Here is a tiny trained network, its code and every weight. The questions are about switching its units off for an input and a target symbol, where a switched-off unit gives its printed mean instead of its output.

import numpy as np


def w(rows, s, z=0):
    codes = np.array(rows[::2]) - 128.0
    scale = np.full(codes.shape[1], s)
    scale[-1] = z or s
    return codes * scale


def f(y):
    return np.maximum(y, 0)


def softmax(a):
    e = np.exp(a - a.max(-1, keepdims=True))
    return e / e.sum(-1, keepdims=True)


def log_softmax(a):
    a = a - a.max(-1, keepdims=True)
    return a - np.log(np.exp(a).sum(-1, keepdims=True))


def net(x, mask):
    ids = ['βγδζητφψ'.index(c) for c in x.split()]
    T = len(ids)
    res = E[ids] + P[:T]
    u = 0
    for l in range(3):
        q, k, v = (res @ M[l].T for M in (Q, K, V))
        z = softmax(np.where(np.tri(T) > 0, q @ k.T / 2**0.5, -1e9)) @ v
        res = res + np.where(mask[u], z, O[l][:, -1]) @ O[l][:, :-1]
        u += 1
        y = f(res @ A[l][:, :-1].T + A[l][:, -1])
        res = res + np.where(mask[u : u + 8], y, B[l][:, -1]) @ B[l][:, :-1]
        u += 8
    return log_softmax(res[-1] @ U[:, :-1].T + U[:, -1])


Q, K, V, O, A, B = {}, {}, {}, {}, {}, {}
E = w([
[79,86,152,85,68,171,128],'β',
[194,77,220,151,124,140,73],'γ',
[116,140,165,108,201,178,85],'δ',
[70,82,196,98,155,129,151],'ζ',
[187,188,126,107,121,28,122],'η',
[105,248,152,109,157,97,104],'τ',
[190,209,175,154,182,119,133],'φ',
[184,223,57,120,63,159,14],'ψ',
],0.017)
P = w([
[99,90,189,130,88,107,119],'0',
[29,58,162,161,104,161,116],'1',
[184,44,96,169,128,145,172],'2',
[96,91,142,137,44,195,150],'3',
[82,122,149,170,114,145,87],'4',
[115,96,116,39,177,120,170],'5',
[147,192,120,102,69,90,162],'6',
[111,144,170,156,122,173,78],'7',
[163,65,113,117,144,95,162],'8',
[107,80,197,176,12,189,181],'9',
],0.011)
Q[0] = w([
[108,171,29,91,183,59,130],'L0H1',
[98,190,54,115,10,4,77],'L0H1',
],0.0035)
K[0] = w([
[132,95,197,139,59,189,102],'L0H1',
[162,183,109,150,2,51,131],'L0H1',
],0.0049)
V[0] = w([
[170,157,128,37,117,134,124],'L0H1',
[146,186,106,178,1,117,77],'L0H1',
],0.0063)
O[0] = w([
[100,218,125,120,2,243,207,254],'L0H1',
[83,92,139,145,185,115,129,112],'L0H1',
],0.009,0.00052)
A[0] = w([
[85,168,104,71,119,52,130,134],'L0N1',
[175,40,169,171,167,125,192,189],'L0N2',
[174,140,114,94,153,237,130,157],'L0N3',
[153,242,62,2,142,176,133,143],'L0N4',
[216,137,179,190,189,132,186,46],'L0N5',
[162,140,83,153,87,94,159,151],'L0N6',
[159,108,160,115,122,168,76,92],'L0N7',
[155,212,216,174,147,52,91,252],'L0N8',
],0.0087,0.0032)
B[0] = w([
[172,106,73,163,80,175,173,153],'L0N1',
[149,169,106,12,88,124,101,180],'L0N2',
[195,156,130,126,41,97,93,210],'L0N3',
[151,149,96,227,98,87,137,217],'L0N4',
[128,124,213,151,146,2,125,175],'L0N5',
[134,119,157,120,80,174,151,146],'L0N6',
[224,100,159,188,199,107,142,189],'L0N7',
[56,77,96,144,81,199,166,254],'L0N8',
],0.0089,0.0081)
Q[1] = w([
[91,57,254,133,33,221,31],'L1H1',
[6,59,177,221,109,184,73],'L1H1',
],0.004)
K[1] = w([
[112,179,128,208,54,65,221],'L1H1',
[170,146,116,255,52,13,133],'L1H1',
],0.0074)
V[1] = w([
[162,81,237,145,202,128,145],'L1H1',
[129,136,177,176,168,130,254],'L1H1',
],0.0072)
O[1] = w([
[103,168,172,119,130,110,221,5],'L1H1',
[85,8,123,155,152,126,151,87],'L1H1',
],0.015,0.0018)
A[1] = w([
[106,99,123,118,163,236,40,161],'L1N1',
[145,103,90,120,231,165,130,87],'L1N2',
[175,164,95,42,105,90,151,195],'L1N3',
[164,126,173,79,111,43,156,4],'L1N4',
[102,24,168,181,199,114,106,161],'L1N5',
[37,232,142,203,46,147,72,100],'L1N6',
[16,147,141,147,2,104,98,135],'L1N7',
[25,137,94,185,116,188,125,134],'L1N8',
],0.0069,0.0032)
B[1] = w([
[167,139,128,125,77,48,152,225],'L1N1',
[140,83,94,117,79,95,132,133],'L1N2',
[65,123,86,46,181,179,149,180],'L1N3',
[101,116,124,61,122,63,198,162],'L1N4',
[133,156,85,165,155,136,249,189],'L1N5',
[118,1,238,134,134,103,106,255],'L1N6',
[201,130,67,84,129,154,73,221],'L1N7',
[207,100,173,156,204,75,196,184],'L1N8',
],0.0087,0.009)
Q[2] = w([
[104,91,216,1,211,227,121],'L2H1',
[158,167,80,133,163,87,139],'L2H1',
],0.0064)
K[2] = w([
[41,119,116,111,168,36,120],'L2H1',
[204,49,26,126,143,2,252],'L2H1',
],0.0043)
V[2] = w([
[107,44,59,2,69,137,131],'L2H1',
[66,149,116,148,115,223,148],'L2H1',
],0.0073)
O[2] = w([
[24,2,28,226,30,33,84,156],'L2H1',
[109,161,23,178,21,91,176,2],'L2H1',
],0.0072,0.0078)
A[2] = w([
[136,94,162,134,57,91,123,101],'L2N1',
[44,117,214,146,50,139,58,95],'L2N2',
[156,196,101,175,2,153,129,146],'L2N3',
[162,129,66,102,106,123,245,142],'L2N4',
[95,164,138,149,66,196,73,140],'L2N5',
[155,74,72,161,159,72,101,88],'L2N6',
[163,198,57,99,128,117,169,58],'L2N7',
[109,150,89,214,146,124,229,252],'L2N8',
],0.0084,0.0026)
B[2] = w([
[128,193,82,97,67,92,152,255],'L2N1',
[113,143,147,158,82,43,82,219],'L2N2',
[152,149,169,170,88,150,168,156],'L2N3',
[100,162,144,179,181,131,74,214],'L2N4',
[130,128,155,135,87,133,210,158],'L2N5',
[180,82,144,2,125,207,110,227],'L2N6',
[98,141,101,157,146,54,71,141],'L2N7',
[103,93,132,176,130,148,92,199],'L2N8',
],0.0086,0.0093)
U = w([
[77,106,127,149,57,114,138,53],'β',
[139,152,188,122,92,75,193,95],'γ',
[148,195,250,122,22,255,189,198],'δ',
[150,129,45,218,109,20,122,152],'ζ',
[152,113,47,120,93,179,132,176],'η',
[219,76,95,96,176,51,174,3],'τ',
[129,70,180,212,124,188,132,167],'φ',
[159,156,133,100,202,70,20,178],'ψ',
],0.006,0.0044)

Each question gives the input, a string of symbols that net reads in full, and the target symbol t.
The units are the heads (2 rows each of Q, K, V and O) and the neurons (one row each of A and B). Each row of codes is followed by its name. A weight is (code - 128) times the scale printed after its matrix; where a second scale follows, it is the last column's (O, A, B and U).
mask holds one flag per unit, layer by layer, with each layer's heads first. A switched-off unit (its flag False) gives its mean, the last column of its rows in O or B, instead of its output. The means were averaged over made-up inputs and are rounded, as every weight is.
A unit's drop is (log p(t) with every unit on - log p(t) with that unit switched off) / (log p(t) with every unit on - log p(t) with every unit switched off).
The circuit of an input: a set's keep is (log p(t) with only the set's units on - log p(t) with every unit switched off) / (log p(t) with every unit on - log p(t) with every unit switched off). Starting from the 12 units with the biggest drops (on a tie, the unit counted first), units are removed one at a time, each time the one whose removal leaves the highest keep (on an exact tie, the one counted first), for as long as the keep stays at least 0.8.
circuit, biggest first: the units of the circuit, biggest drop first
unit that matters most: the unit with the biggest drop
k most important neurons: the k neurons with the biggest drops, biggest first
k most important neurons of layer l: the k neurons of layer l with the biggest drops, biggest first
input ψ δ ψ φ φ γ η δ, target τ: 2 most important neurons of layer 0 -> [L0N4, L0N7]
input δ φ δ δ φ τ η, target δ: 3 most important neurons -> [L1N6, L2N3, L0N6]
input γ δ τ ψ γ, target ψ: circuit, biggest first -> [L1H1, L0N4]
input ψ ζ β, target η: 3 most important neurons of layer 0 -> [L0N2, L0N5, L0N7]
input φ φ τ η, target φ: unit that matters most -> L0N3
input γ ψ η ψ β, target ψ: circuit, biggest first -> [L1H1, L0N4]
input ψ τ φ ψ δ, target ψ: circuit, biggest first -> [L0N4, L1H1]
input φ γ γ φ δ δ ψ δ γ τ, target ψ: 2 most important neurons -> [L0N4, L1N6]
input γ δ φ φ β η η φ φ, target γ: circuit, biggest first -> [L0N5, L1H1, L1N7]
input δ β ζ δ ζ, target ζ: circuit, biggest first -> [L2H1, L2N2]
input δ γ δ φ γ ζ φ δ, target φ: circuit, biggest first -> [L1H1, L1N5, L2N8, L0N2]
input ζ φ φ η δ γ τ δ δ γ, target τ: 2 most important neurons -> [L0N4, L1N1]
input δ δ δ δ δ, target δ: circuit, biggest first -> [L1H1, L2H1, L0N8]
input δ τ β η ζ γ ψ δ δ φ, target ψ: 3 most important neurons -> [L0N4, L1N6, L0N5]
input β β δ φ δ η δ η, target η: 2 most important neurons -> [L0N8, L0N7]
input φ δ φ δ ζ γ φ δ ψ β, target φ: 2 most important neurons of layer 2 -> [L2N4, L2N8]
input δ δ ψ δ ψ δ ζ, target δ: unit that matters most -> L0N8
input δ φ ψ φ γ η ψ δ δ ζ, target ψ: 2 most important neurons of layer 0 -> [L0N4, L0N3]
input η τ ψ, target δ: 2 most important neurons of layer 2 -> [L2N6, L2N3]
input φ δ φ γ δ ζ φ γ, target φ: circuit, biggest first -> [L1H1, L1N5, L0N5, L2N8]
input δ φ γ, target τ: unit that matters most -> L0N2
input β δ φ δ φ η, target ζ: 4 most important neurons -> [L2N7, L0N4, L0N1, L1N6]
input δ φ η δ τ φ φ β, target φ: 2 most important neurons -> [L1N5, L0N2]
input δ ψ ψ ζ φ δ φ φ φ η, target φ: 2 most important neurons of layer 0 -> [L0N8, L0N5]
input γ δ ζ η ζ φ δ φ, target φ: 2 most important neurons of layer 0 -> [L0N8, L0N5]
input φ δ δ β τ, target τ: 3 most important neurons -> [L1N8, L0N7, L0N4]
input φ δ ζ δ δ δ γ δ, target δ: unit that matters most -> L0H1
input δ β γ ζ η, target η: 2 most important neurons of layer 1 -> [L1N7, L1N8]
input ψ τ δ τ ψ δ φ ζ, target φ: 3 most important neurons -> [L1N5, L0N5, L2N8]
